W = [132 137 132 100 125]
Find the entry just right of the smallest entry.
Answer: 125
The entry just right of the largest entry is 132

Questions about the matrix below. Indices start at 0.
1) Report the entry in the bottom-left corner.
2) Report the entry at row 0, column 2.
3) Report the entry in row 0 and column 0.
4) Report the entry directly below the largest entry.
5) Report the top-right entry.
6) Report the entry in row 1 and column 0.
7) Report the bottom-right entry.
[[132 123 118 137 147 126 123 137 125 122 143 131]
 [140 119 125 109 139 142 122 124 126 128 122 118]
 [133 124 112 145 116 122 130 128 133 116 139 140]
 [133 122 117 133 154 131 124 137 125 122 137 125]
 [128 126 116 141 145 125 125 136 122 118 144 132]
 [136 118 122 120 151 136 122 136 122 127 132 121]
 [132 127 112 144 123 123 130 131 130 114 137 139]
 [129 125 113 145 132 123 129 134 129 114 142 136]
 [134 118 125 117 150 139 122 128 124 130 128 120]
 [133 122 120 127 155 134 122 137 123 123 138 123]
 [129 126 114 145 138 124 126 135 128 116 144 134]
 [138 119 124 112 145 140 122 125 124 129 125 118]]
1) 138
2) 118
3) 132
4) 138
5) 131
6) 140
7) 118

A =
[[136 141 125 138 114 137 131 116 124 126 138 130 126 123 133 130]
 [128 131 135 146 139 138 133 124 126 135 133 125 116 131 129 130]
 [139 134 126 122 114 132 133 118 128 124 132 131 130 129 131 124]
 [136 129 127 128 122 134 130 121 130 130 131 130 129 130 127 118]
 [137 132 126 131 122 134 129 122 128 129 133 128 130 126 128 118]
 [134 129 127 137 138 134 125 126 130 135 132 123 128 127 123 111]
 [140 130 125 118 126 129 126 124 133 130 131 126 135 130 123 105]
 [131 126 128 122 133 127 128 125 132 131 127 127 130 133 123 119]
 [140 131 125 119 114 132 130 119 130 126 131 131 134 129 128 118]
 [131 122 126 126 146 124 124 142 132 133 124 120 132 128 122 113]
 [127 127 126 132 140 126 123 134 129 132 129 123 130 125 125 119]]
The top-left entry -> 136
Which number is the entry just left of 121? 130
The last entry of the smallest entry's row -> 105
Which number is the third smallest entry? 113
The third entry, reading row by row is 125
The 5th entry, reading row by row: 114
The third entry on the main diagonal -> 126
The top-right entry -> 130
Which number is the entry in the bottom-right corner? 119
Which number is the entry directly below the smallest entry? 119
The second entry on the main diagonal -> 131
The second entry in reading order -> 141
Which number is the first entry in the row that holds the smallest entry? 140
Which number is the second smallest entry? 111
Which number is the smallest entry in the first column? 127
The 5th entry from the end, reading row by row: 123

data = [149 150 131 108 116 147 141 129 125]
The second entry: 150
Report the 1st entry from the left.
149
The 3rd entry from the right: 141

m = [121 116 102 112 111 141 121 121 103 118 115]
Give the last entry.
115
Give the second entry from the right.
118
Give the fifth entry.
111
The 3rd entry from the left: 102

Questions about the matrix below.
1) Which number is the bottom-left entry?
2) Which number is the top-left entry?
3) Which number is the entry in the top-right corner?
4) Which number is the entry in the bottom-right corner?
5) Which number is the entry directly below 101?
6) Which number is the 3rd entry in reading order?
7) Which number is the first entry in the row that holds the smallest entry?
8) Which number is the last entry in the row that holds the largest entry?
[[139 140 119 126 143 120 124 126 136 124 119 123 115 138 121 144]
 [138 126 144 133 157 118 122 140 133 142 117 145 133 135 114 126]
 [134 122 141 108 136 104 123 152 119 119 136 118 118 101 131 128]
 [130 150 119 143 122 130 124 128 133 139 129 123 130 136 133 116]]
1) 130
2) 139
3) 144
4) 116
5) 136
6) 119
7) 134
8) 126

Read these off the matrix that follows. Indices start at 0.
1) The bottom entry of the column that holds the largest entry?
2) The entry directly below the largest entry?
3) The entry at row 1, column 0?
4) The entry in row 2 and column 2?
5) The top-right entry?
6) The entry at row 2, column 0?
7) The entry in the bottom-right corner?
8) The entry at row 0, column 0?
[[135, 136, 130, 131],
 [126, 122, 125, 133],
 [125, 135, 127, 128],
 [135, 131, 121, 126],
 [127, 122, 131, 126],
 [126, 119, 131, 129],
 [123, 130, 132, 120],
 [100, 126, 158, 120],
 [130, 132, 126, 134],
 [125, 121, 125, 128],
 [130, 128, 136, 130]]
1) 136
2) 126
3) 126
4) 127
5) 131
6) 125
7) 130
8) 135

Read these off the array that follows.
1) Report the entry just right of the smallest entry.
2) Report the third entry in reading order.
3) Report the 4th entry in reading order.
4) Report the entry in the bottom-right corner.
5) Report the first entry on the diagonal from the top-right corner.
6) Report the entry directly below 116.
7) Report the fifth entry from the end, reading row by row.
8) Report the smallest entry in the last row.
[[134, 119, 115, 131, 116, 126, 112, 115, 119, 131, 138, 125, 114, 127],
 [124, 137, 130, 127, 138, 124, 128, 140, 132, 134, 124, 130, 133, 121],
 [133, 107, 141, 111, 121, 124, 154, 110, 131, 112, 135, 121, 135, 123]]
1) 141
2) 115
3) 131
4) 123
5) 127
6) 138
7) 112
8) 107
